Each row has a hidden value. The values are split into ranges, and the grade after each row names the range that its value falls in. Each part has its own value, ranges and names.
-277; 578; 96; -344; -281; -118; 135; 360; -78; 536; -130; -24; -92; 461; -301; -101; 113; 400; 63; 40; -39; -31; 231; 413; 392; -170; 250; -154; 230; 65; 388; 7; -65; -275; 62; 70; 125; -65; -147; -84; -70; 18; 242 => Z
261; -15; -120; 259; 271; 332; 146; -208; 92; 7; -12; 74; 128; -334; 368; 56; -246; -231; -227; 184; 375; -170; -76; 334; -83; 258; -246; 304; -12; 96; -417; -17; 162; -120; -150; 53; 215; 292; 345; -166; 89; 25; -49 => J
151; -177; 26; 144; 324; 207; -251; -417; 92; 8; 55; 191; -198; -318; 252; -57; -71; -282; -571; 49; 349; -18; -134; -100; -201; 191; -120; 532; -143; 83; -304; 277; 257; 208; 130; 227; 234; 152; 60; -279; 37; -338; -126 => R
0; 48; 47; -148; 508; 165; -29; -225; -142; 47; -31; 6; -340; 53; 299; 42; 121; 199; -423; 192; 20; -179; -27; 236; 305; 396; 185; 495; 120; -50; -80; 114; -164; -71; 104; 30; 254; 249; -9; -414; 52; -290; -190 => H
-94; 32; -84; -232; -17; -262; 81; 87; -213; 82; -64; -369; -212; 105; 129; -208; 314; 430; 254; 202; -563; 11; -129; 374; 56; 286; 96; -54; 17; -37; 165; 448; -17; 127; 73; -155; 142; -592; 72; 213; -220; -28; 51 => D
-84; 261; 233; -93; -59; -130; 164; -192; -285; 3; -445; 108; 326; 281; -160; -264; -397; -73; -109; -174; -118; 79; -33; -208; -132; -128; 231; -196; 0; -62; 117; -27; -41; -210; -74; 91; -72; 116; -184; 163; -199; -56; 161 => F
-297; 316; 294; 5; -78; -307; -71; -255; -128; 421; -319; 132; 45; 343; -173; -565; -372; -81; -122; 0; -247; -76; -107; -45; 17; -119; 159; -15; 15; -41; 116; 65; 154; -578; -35; 307; 77; -302; -28; -25; -105; -324; 120 => Q
-298; 160; 354; 131; 322; 1; -167; -361; -231; 184; -256; 134; 2; 141; 219; -433; -398; -47; -541; 70; -188; -47; -145; -100; 5; 116; 271; 289; -79; -113; 8; 58; -43; -148; -3; 321; 4; -176; 25; -94; 10; -511; 4 => M
-137; 261; 237; -289; -353; -200; 50; 107; -230; 211; -369; 59; 251; 322; -376; -169; -210; 96; 10; -208; -232; 215; 97; -221; 81; -246; 227; -277; 112; -120; 174; 132; -34; -105; 119; 105; -99; -217; -236; 223; -262; -53; 253 => R
230; 163; 24; 281; 110; 427; 218; -85; -31; 25; -294; 182; 478; -95; 127; 108; -503; -296; -173; 14; 447; -187; -20; 207; -9; 16; -71; -40; 37; -59; -304; -191; -142; -273; -270; 62; 9; 477; 94; -92; 130; 105; 141 => F
-51; -8; 105; 184; 398; 73; -34; -426; -288; -148; -217; -22; 32; -136; 391; -354; -226; -82; -315; 99; -128; -108; -277; -18; -264; 209; 194; 134; -247; -28; 18; 159; -115; 181; -22; 100; 49; -24; -38; 95; 4; -295; -5 => F
-1; -60; 44; -71; 589; 142; -198; -458; -100; -115; 102; 37; -443; -163; 401; -144; 189; 46; -621; 97; 211; -89; -75; -14; -24; 338; 163; 573; -158; 75; -92; 263; 79; 253; 166; 142; 331; 242; -57; -307; -20; -414; -199 => H
6; 45; -90; -438; 83; -230; 10; -89; -143; 288; -41; -41; -506; 89; -79; -22; 312; 307; 59; 186; -346; -107; -62; 223; 301; 207; 103; 287; 234; 69; 212; 237; -36; -127; 421; -58; 308; -18; -177; -280; -43; -161; -159 => Z
264; 360; -104; -184; -435; 19; 529; 213; -145; 239; -295; 112; 571; -74; -253; 175; -387; -73; 406; -42; 13; 29; 139; 161; 49; -274; -127; -228; 285; 208; 57; -216; 27; -168; 204; -71; -7; 293; -17; 212; -108; 426; 124 => Z
122; -204; -170; -161; 279; 37; 38; -109; -5; 47; -32; -88; -416; -62; 188; 110; 177; 212; -82; 254; -166; -98; -124; 415; 202; 495; -101; 288; 174; -110; -208; 170; 13; -220; 2; -152; 282; 52; 204; -296; 28; -75; -100 => D
186; -32; 48; 187; 467; 160; 12; -477; -89; -26; -107; 123; 7; -149; 363; -43; -222; -237; -377; 167; 97; -199; -219; 63; -121; 309; -55; 562; -12; 94; -244; 142; 56; -19; 48; 118; 181; 247; 90; -311; 55; -243; -271 => H
237; 150; -52; -502; -272; -9; 254; 394; -8; 375; -169; -73; 101; 304; -350; 393; 107; 313; 376; 45; -116; -85; 303; 343; 863; 126; -87; -32; 616; -258; -348; 95; -128; -763; 98; -153; 206; -58; 91; -241; -204; 228; 16 => D
717; -361; -241; 65; -121; 262; 318; -144; -80; -184; -385; 117; 566; -452; -65; 379; -454; -431; 384; -33; 84; -105; -163; -58; -5; 105; -389; -168; 205; -187; -611; 6; -130; -320; 49; -215; 27; 352; 60; 86; -17; 350; -2 => J
453; -188; -200; 129; 258; 314; 253; -164; 35; -81; -21; 4; 212; -426; 386; 276; -219; -175; -32; 216; 150; -129; -62; 306; 69; 398; -369; 392; 168; 17; -619; 51; 136; -145; -21; -88; 210; 208; 446; -143; -3; 133; -194 => D
-202; 610; 130; -148; -408; 34; 134; 202; 108; 508; -131; 299; 164; 212; -394; -160; -300; -37; -197; -176; 508; 109; 334; 120; 68; -467; 67; -198; 88; 208; 192; -283; 297; -331; -24; 284; 113; 340; -59; -25; -48; 73; 376 => M
45; -10; 58; 256; -51; -120; -190; -332; -52; 317; -263; 106; 43; -43; -66; -378; -260; -315; 85; 106; -138; -251; -378; 28; -208; -49; -69; 4; -124; -12; 9; 329; 30; -248; 66; 196; 104; -300; -147; -48; 91; -257; 39 => H
-32; 153; -86; -545; -538; -359; 106; 235; -52; 319; -116; -74; -95; 114; -486; -157; 156; 273; 411; -129; -207; 183; 206; 34; 247; -211; -9; -401; 182; -33; 91; 176; 250; -351; 234; -39; 218; -290; -87; 255; -338; 152; 279 => D
-178; 197; -93; -308; -418; -343; -54; 106; -120; 264; -99; -152; -229; 42; -307; -463; 263; 234; 324; -63; -168; 50; -27; 99; -95; -263; 167; -524; -177; 66; 441; 313; 100; 44; 188; 17; 192; -379; -307; 375; -188; -3; 390 => Q
-97; 143; 232; -155; -178; -135; -104; -238; -202; -19; -293; 183; 176; 74; -270; -350; -254; -158; -250; -340; 103; 240; 28; -519; -281; -321; 223; -220; -194; -13; 125; 151; 157; 114; 127; 223; -11; 37; -346; 268; -263; -181; 244 => M
42; -57; 134; -247; -203; -391; -180; -312; -179; 156; -280; 44; -13; 107; -341; -382; -57; -125; 150; -164; -300; 20; -140; -415; -9; -136; 75; -119; -17; -127; -23; 433; 130; -297; 276; 143; 146; -378; -311; 121; -295; -237; 41 => Q
28; 330; -136; -236; -257; 192; 445; 380; -32; 152; -115; -22; 266; -64; -53; 112; -193; 240; 125; -5; 227; 108; 340; 427; 265; -68; -43; -341; 201; 11; -99; -339; 75; -289; -132; -97; 106; 281; 275; 218; -107; 376; 354 => D
45; 206; 25; -140; -378; -20; 135; 102; -216; 35; -394; 39; 341; 97; -353; -128; -190; -30; 218; -236; 65; 76; 11; -104; -132; -332; 167; -605; -74; -77; 214; 61; -158; -5; -2; -27; -64; 103; -378; 356; -133; 167; 399 => H
-370; 231; 114; -349; 110; -312; -101; -67; -218; 176; -178; -96; -580; 510; -131; -288; 352; 444; -215; 60; -350; 32; -119; 209; -18; 140; 421; 28; -21; 14; 601; 284; -110; 104; 66; -19; 134; -75; -360; -161; -73; -278; 94 => Z
-62; -11; 17; 201; 177; -125; -29; -316; -1; 352; -171; 128; -254; -8; 169; -204; -240; -130; -228; 335; -345; -120; -396; 330; -251; 271; -123; 461; 59; 155; 122; 129; 142; -85; 78; 119; 90; -119; 164; -307; 198; -282; -147 => R
-371; 228; 222; -290; 353; -90; -85; -167; -258; 94; 22; -140; -298; 111; 307; -452; 93; 403; -436; 80; -191; 24; 156; 43; 359; 226; 384; 227; -40; -103; 5; 115; 39; -126; 94; 196; 247; -282; 122; 32; -232; -422; 34 => J
-406; 439; 78; -265; -99; -496; -42; -122; -73; 511; 110; -100; -408; 150; -2; -669; 186; 276; -24; 156; -307; -9; 20; 221; 2; -77; 151; 173; -66; 331; 413; 245; 447; -120; 283; 262; 346; -514; 52; 73; -225; -287; 34 => Q
-313; 489; -24; -181; -285; 63; 127; 344; -112; 144; -46; -93; -30; 68; -81; -255; 127; 344; -102; -96; 258; 189; 202; 303; -179; -294; 307; -490; -233; 184; 541; -24; 12; 450; -49; 35; 39; 72; -187; 391; -78; 118; 535 => M
63; -131; 146; -256; 69; -258; -251; -236; -173; 78; -68; -96; -185; 99; -23; -115; 247; 77; -115; -2; -383; 70; -136; -260; 65; 181; 87; 385; 43; -63; -66; 709; 76; 225; 383; 98; 145; -532; -194; -73; -297; -353; -214 => R
234; -105; -270; 266; -127; 203; -111; -181; 249; 160; -57; 251; -190; -374; -106; -30; -79; -394; -98; 38; 556; -100; -266; 237; -538; -115; -280; -81; -245; 227; 62; 103; 230; 162; -24; 59; 208; 437; -148; -142; 278; 50; 227 => M
205; 71; -428; -1; -419; 31; 171; 206; 357; 200; 39; 41; -215; -155; -273; 96; 195; -70; 233; 32; 512; 49; -35; 584; -443; -103; -385; -315; -81; 316; 127; 81; 447; 42; -201; -153; 277; 360; 59; -5; 63; 427; 356 => D
301; -27; 90; 365; -6; 231; -136; -199; 86; 243; -243; 141; 401; -55; -19; -36; -370; -458; 11; 39; 286; -321; -175; 48; 99; 9; -217; 73; 31; -189; -528; 297; -35; -491; -155; 205; 100; -137; 41; -192; 59; -123; 20 => Q
264; -194; -232; -284; 4; 104; -130; 47; 87; 158; 224; -149; -287; -386; 88; 72; 380; 163; 123; 114; 154; -103; 133; 196; 462; 203; -184; 145; 94; -101; -450; 406; 147; -142; 291; -11; 448; -253; 136; -65; -144; -50; -9 => D
260; -257; -46; 281; 242; 135; -175; -385; -35; 88; -162; 33; 2; -280; 223; -143; -174; -301; -25; 194; -20; -322; -362; 97; -24; 252; -154; 200; -77; -147; -358; 343; -85; -222; 29; 89; 185; -164; 31; -162; 128; -247; -88 => Q
-85; 430; -111; -190; -385; 107; 287; 367; 25; 443; -83; 107; 87; -72; -185; -2; -167; 157; 65; 47; 214; 68; 239; 419; 150; -259; -7; -257; 154; 190; 227; -295; 87; -119; 103; 47; 100; 226; 69; 109; 57; 224; 361 => R
372; -76; -54; 76; 91; 373; 213; -31; 54; 41; -250; 155; 329; -112; 37; 324; -392; -207; -65; 46; 307; -138; 49; 214; 300; 213; -236; 81; 283; -225; -617; -140; -69; -580; -206; -44; 107; 398; 262; -245; 51; 145; 28 => D
43; 120; 21; -42; 346; 236; -88; -236; 92; 191; 63; 210; -301; -54; 154; 41; 9; -47; -529; 100; 450; -142; 63; 184; 164; 176; 7; 509; 64; 107; -163; 12; 135; -144; 74; 185; 328; 456; 32; -493; 102; -243; -109 => Z
-156; 226; -36; 248; -167; 76; 84; -99; 24; 42; -317; 232; 3; 31; -149; -268; -323; -210; -276; -97; 358; 124; -217; 194; -786; -239; 65; -397; -341; 224; 485; -172; 134; 274; -312; 56; -70; 511; -206; 138; 185; 82; 470 => M
140; 16; 420; 48; 102; 131; -141; -251; -237; 24; -403; 157; 552; 205; -65; -15; -464; -267; -282; -196; -22; -24; 1; -487; 269; 2; 137; 186; 128; -367; -489; 300; -182; -296; 27; 254; -97; -194; -131; -73; -219; -311; -73 => M
-287; 33; 166; -131; -56; -74; -216; -322; -302; -254; -339; 152; -97; -59; -182; -583; -183; -55; -414; -396; 162; 301; -79; -546; -552; -332; 448; -576; -522; -95; 409; 30; 5; 382; 11; 165; -35; 223; -530; 475; -141; -260; 520 => Z
90; 348; -88; -444; -328; -61; 270; 258; -77; 234; 12; -84; 148; -45; -178; -10; 113; 229; 253; -73; 131; 60; 352; 136; 355; -190; 20; -178; 182; 122; -23; 49; 154; -159; 252; 3; 250; -11; 1; 205; -303; 223; 166 => Q

Next part:
12; -66; -75; -125; 119; -209; -32; -93; 61; 29; 60; -100; 72; 27; 100; -89; 2; 141; -24; 192; 0; -386; -24; -106; -88; -4; 39; -80; -38; 72; 3; -41; 67; 91; 7; -125; 213; -17; 35; 0; 72; -34; 16 => voga
73; -137; -259; 306; 108; -493; 183; 349; -92; 169; 268; 81; 302; 437; 144; 256; -219; -72; -74; 29; 207; 337; -227; -79; 155; -92; 298; -187; 118; 322; 34; -45; 100; -162; 491; 138; 222; 426; 12; 445; 197; -170; -75 => Gor
-156; -362; 103; 150; -115; 96; 303; 12; -102; 184; -271; -50; -284; 384; -70; -299; 287; 90; 197; 449; 286; -470; 125; -450; -54; -113; 156; -311; 165; 8; -331; 35; 164; 68; -296; 237; -103; 61; 478; -95; -90; 160; 110 => voga
-68; -16; -132; -206; -64; -296; -232; -12; 21; -111; -35; 46; 24; -173; -83; 172; -97; 57; 62; 55; 93; -276; 58; 37; -224; -10; 45; 30; 63; -168; -25; -155; -95; -41; 16; 137; -23; -36; -94; -171; 96; 11; -31 => voga
-64; -193; 24; 27; 22; -102; 54; -98; 40; 118; -95; -125; -72; 165; -7; -236; 90; 156; -12; 214; 93; -376; -70; -240; 32; -114; 64; -132; 40; 7; -28; 86; 75; 31; -4; -70; 218; 1; 235; 18; 126; 48; 60 => gerek
-57; 5; -120; -182; -55; -293; -206; 8; 3; -75; 48; -1; 96; -129; -19; 188; -130; 90; 6; 113; 35; -294; 55; 1; -199; 33; 67; -55; 34; -54; -90; -204; -19; 12; 113; 35; 29; 8; -133; -141; 79; 19; -35 => todet
10; 97; -135; -109; -8; 30; 164; -104; -18; -55; 57; -46; 43; -94; 45; 85; 80; -58; 59; -145; -56; 33; 207; 188; -99; 174; 40; 127; 19; -61; 13; -176; 42; 121; -257; 102; -48; -90; 93; -101; -131; -97; -138 => gipu
-60; 61; -63; -63; -101; -25; 53; -21; -10; -27; 74; -86; 92; -33; -2; 127; -53; 27; -3; -103; -54; 8; 137; 102; -26; 105; 60; 8; 7; -24; -105; -181; 34; 63; 15; 40; 7; -12; -20; -95; -68; -7; -114 => todet
-116; 77; -15; -40; -165; -41; -291; -67; -135; -189; -10; -53; 4; -130; -26; 94; -73; -5; 170; -114; 21; -40; -5; 43; -240; 84; 12; 66; 167; -214; -29; -166; -225; -57; 69; -33; -173; -39; -73; -119; 168; -47; 4 => todet
-92; 33; 59; 34; -122; 285; -38; -82; 1; -206; 3; -202; 24; 40; -45; -132; 17; -24; 210; -411; -91; 343; 48; 196; -49; 18; -21; 104; 137; -148; -171; -112; -258; -3; -93; 59; -129; -177; -90; -75; -143; -37; 38 => Gegam
-81; 94; 15; -64; -3; 191; 100; -136; 14; -21; 74; -100; -34; 103; 112; -46; 19; -9; 166; -323; -91; 122; 100; 149; 98; 131; -40; 202; -239; -68; 111; 92; -93; 58; -196; -91; -15; -31; 112; 13; -111; -148; -149 => Gegam
8; -144; -83; 50; 23; -218; 218; -29; 70; 164; -33; -108; 45; 126; -3; -109; 81; 117; -133; 189; 43; -253; -42; -133; 85; -95; 135; -144; 111; 90; -27; -39; 220; 60; 32; 32; 308; 12; 236; 71; 71; 55; -15 => Gor
-87; -127; 13; 16; -76; 48; -83; 115; 136; -119; 106; -204; 192; 186; -95; -45; -171; 111; 38; -226; -52; 268; 3; 94; 45; -143; 84; -161; 71; 86; -431; -166; -148; -20; 237; 121; 81; -54; -330; -47; -218; 90; 103 => bitu
-132; 84; -13; -79; -12; 128; 60; -115; 31; 92; 152; -46; -20; 143; 115; 99; -85; 28; 50; -302; -91; 94; 126; 123; 220; 157; 11; 177; -437; 10; 141; 153; -6; 59; -79; -167; 73; 114; 112; 18; -93; -157; -224 => Gor
-141; -221; 150; 69; -78; 6; -28; -144; 57; 63; -251; -171; -199; 180; -94; -393; 129; 178; 104; 98; 115; -353; -161; -259; 65; -219; -5; -65; 99; -169; 5; 202; -80; -62; -29; -63; 170; -92; 291; 7; 193; 105; 113 => bitu
-85; 29; 14; 34; -80; 277; 31; -92; -8; -75; 138; -211; 97; 74; 12; -33; -22; 16; 30; -285; -142; 273; 135; 142; 25; 116; 49; -7; -1; 40; -230; -153; -60; 109; -17; -66; -18; -58; -78; -88; -189; -44; -12 => mig
-155; 93; 28; -53; -69; 158; 22; -108; 18; 60; 118; -70; -30; 134; 77; 81; -100; 31; 72; -350; -90; 135; 100; 126; 223; 138; -9; 184; -389; -46; 123; 152; -61; 24; -26; -166; 44; 91; 90; 7; -59; -129; -213 => mig
-161; -118; 93; 172; -224; -7; -99; -71; -51; -42; -260; -100; -170; 81; -176; -197; 66; 32; 155; -150; 139; 12; -186; -89; 22; -183; 30; 56; 293; -315; 62; 97; -215; -189; 59; 81; 1; -73; 242; 25; 281; 60; 61 => mig
-181; 66; 37; -11; -150; 176; -20; -56; -5; -3; 65; -64; -37; 118; -7; 99; -108; 2; 115; -390; -50; 235; 101; 147; 170; 94; 12; 159; -250; -107; 21; 80; -129; -27; -1; -43; -48; 63; 37; -37; -72; -82; -167 => mig
-217; -217; 195; 122; -224; 50; -68; -78; -14; 20; -332; -129; -267; 194; -170; -331; 114; 134; 209; 37; 175; -266; -147; -259; 41; -233; 7; -55; 176; -279; -57; 178; -163; -140; -16; 53; 6; -75; 300; -34; 201; 150; 105 => bitu
-55; 99; 50; 29; -88; 320; 48; -124; -29; -191; 46; -226; 38; 41; 49; -152; 75; -40; 220; -393; -159; 317; 66; 210; -61; 102; -27; 116; 111; -96; -128; -134; -192; 70; -170; -21; -121; -195; -31; -42; -171; -75; 5 => gipu
-253; -336; 169; 251; -240; 259; 13; -105; -184; 35; -402; -36; -429; 264; -224; -343; 271; -5; 308; 115; 350; -179; 9; -354; -87; -156; 84; -85; 304; -311; -149; 163; -173; -118; -273; 220; -263; 2; 495; -130; 141; 91; 168 => gerek
-100; 117; 33; -113; 23; 93; 116; -82; 60; 58; 129; -75; -16; 208; 200; -1; -59; 51; 172; -289; -118; 19; 58; 111; 214; 126; -47; 190; -460; 12; 175; 194; -41; 52; -110; -183; 80; 56; 107; 98; -113; -151; -226 => gipu
-147; 58; 32; -36; -76; 164; 69; -62; 13; 63; 128; -92; 5; 169; 70; 75; -95; 45; 59; -272; -81; 118; 133; 88; 197; 130; 19; 91; -336; 14; -6; 79; -16; 53; -6; -121; 30; 95; 52; -15; -122; -84; -183 => gerek
-69; 151; -9; -72; -189; -94; -134; -48; -70; -190; -52; -95; 31; -140; 10; 45; -12; 9; 199; -150; -73; -57; -36; 121; -195; 60; -10; 93; 204; -220; 2; -203; -157; -30; 6; 14; -101; -153; -28; -63; 103; 8; -48 => gipu
-98; 52; 62; 19; -124; 167; 117; 11; 32; -19; 128; -214; 126; 161; 47; -8; -78; 75; 47; -236; -154; 180; 91; 100; 127; 68; 38; -49; -82; 74; -235; -120; 1; 79; 90; -58; 44; -20; -81; -13; -195; 23; -84 => todet
-6; -99; 25; -99; 119; -153; -24; -186; 129; 13; -121; -147; -80; 72; 72; -352; 119; 165; 101; 86; 10; -424; -181; -124; -11; -145; -51; 44; -12; -93; 184; 173; -55; 11; -116; -147; 275; -154; 201; 82; 167; -19; 61 => gipu
-132; -145; 158; 57; -103; -39; -49; -87; 16; -4; -240; -155; -177; 190; -22; -362; 115; 150; 230; 77; 89; -340; -205; -231; -3; -196; -22; -43; 128; -184; 18; 157; -135; -85; -26; -53; 84; -105; 247; 59; 193; 87; 98 => Gegam
23; -74; -59; 57; -15; -196; 228; -29; 22; 53; -134; -81; -24; 87; 1; -161; 146; 35; 58; 66; 76; -172; -89; -59; 4; -100; 65; -5; 223; -81; 88; -15; 70; -18; -86; 126; 159; -82; 283; 104; 119; 21; -30 => gipu
-39; 104; -41; -1; -79; 30; 10; -54; -93; -35; 180; -168; 167; -7; 106; 93; -53; 42; -30; -35; -140; -1; 93; 42; -79; 191; 77; -84; 48; 95; -161; -257; 71; 137; 109; -160; 20; 14; -58; -51; -27; -39; -63 => gerek
20; -38; -65; -53; 98; 155; 110; -51; 90; -87; 172; -194; 162; 111; 71; -104; 10; 34; 43; -176; -115; 179; 132; 142; -33; 52; 49; -45; -10; 142; -253; -163; -25; 149; -109; 26; 63; -102; -142; -44; -291; -67; 37 => Gegam
-135; 46; 107; 52; -212; 250; 27; -15; 28; -117; 30; -242; 75; 95; -59; -65; -57; 50; 110; -366; -140; 297; 59; 154; 84; 11; 6; 7; 62; -74; -261; -135; -138; 12; 75; 14; -40; -117; -109; -69; -167; 59; -26 => todet
-98; -62; 67; -16; -42; -81; -214; -129; 17; -70; -100; -135; -64; 31; -12; -205; -4; 121; 127; -35; 38; -223; -176; -99; -56; -108; -34; 38; 76; -176; 86; 92; -192; -79; 73; -139; 102; -81; 68; 18; 240; -9; 71 => todet
-20; 104; -47; -113; -8; -127; -117; -58; -58; -114; 94; -95; 91; -26; 161; 19; -28; 55; 154; 21; -84; -203; -23; 17; -198; 112; 14; -3; 24; -6; -12; -158; -60; 69; 7; -140; -5; -51; -53; -3; 53; -70; -22 => gipu
51; 101; -111; -160; 112; -151; -48; -111; -47; -67; 175; -107; 144; -55; 236; 10; 14; 68; 59; 148; -117; -316; 34; -5; -235; 180; 32; -44; -17; 112; -4; -201; 63; 177; -58; -212; 74; -44; -34; -9; 16; -113; -20 => gipu
125; -99; -185; 116; 165; -263; 300; -3; -10; 136; 81; -69; 141; 138; 101; -64; 82; 1; -127; 146; 90; -70; -64; -76; 27; -16; 140; -77; 181; 148; 105; -59; 194; 46; 37; 39; 270; 80; 227; 198; 135; -107; -43 => voga
-189; -219; 159; 98; -167; 17; -61; -130; 48; 42; -330; -132; -265; 162; -169; -362; 136; 143; 155; 1; 142; -264; -178; -216; 81; -260; 6; -7; 149; -273; 29; 220; -142; -130; -57; 32; 109; -109; 333; -8; 211; 126; 105 => Gor
-74; 41; -124; -60; -96; 108; 47; -110; -18; -56; 26; -18; 1; -130; -119; 165; -2; -78; -14; -287; 13; 211; 244; 224; -29; 135; 57; 165; 20; -161; -16; -133; -48; 36; -162; 167; -89; -39; 49; -189; -89; -79; -135 => gerek
-71; 75; -37; -11; -142; -5; 17; -16; -38; -36; 96; -133; 126; -22; 2; 119; -74; 42; -24; -112; -94; 49; 94; 87; -20; 108; 73; -40; 59; 1; -152; -220; 33; 64; 113; -27; 22; -10; -53; -76; -34; 15; -89 => gerek
-42; -22; -144; -227; -23; -353; -175; 33; 43; -62; 38; 24; 96; -117; -15; 187; -121; 105; 13; 169; 53; -367; 70; -8; -206; 4; 75; -72; 7; -32; -104; -201; 11; 23; 71; 91; 51; 1; -135; -144; 36; 34; -35 => voga
-109; 56; 1; -91; -6; 143; 83; -79; 34; 10; 87; -49; -36; 144; 93; 26; -37; 6; 160; -290; -45; 94; 132; 127; 126; 113; -16; 173; -323; -44; 73; 112; -79; 39; -160; -41; -20; 36; 77; -6; -144; -132; -171 => Gegam
-57; -16; 10; -98; -21; -166; -127; -70; 26; -78; -71; -89; -29; 28; 57; -133; 18; 107; 183; 39; 8; -301; -115; -61; -120; -62; -13; 14; 45; -115; 44; 3; -115; -20; -22; -62; 69; -99; 51; 13; 123; 1; 30 => gipu
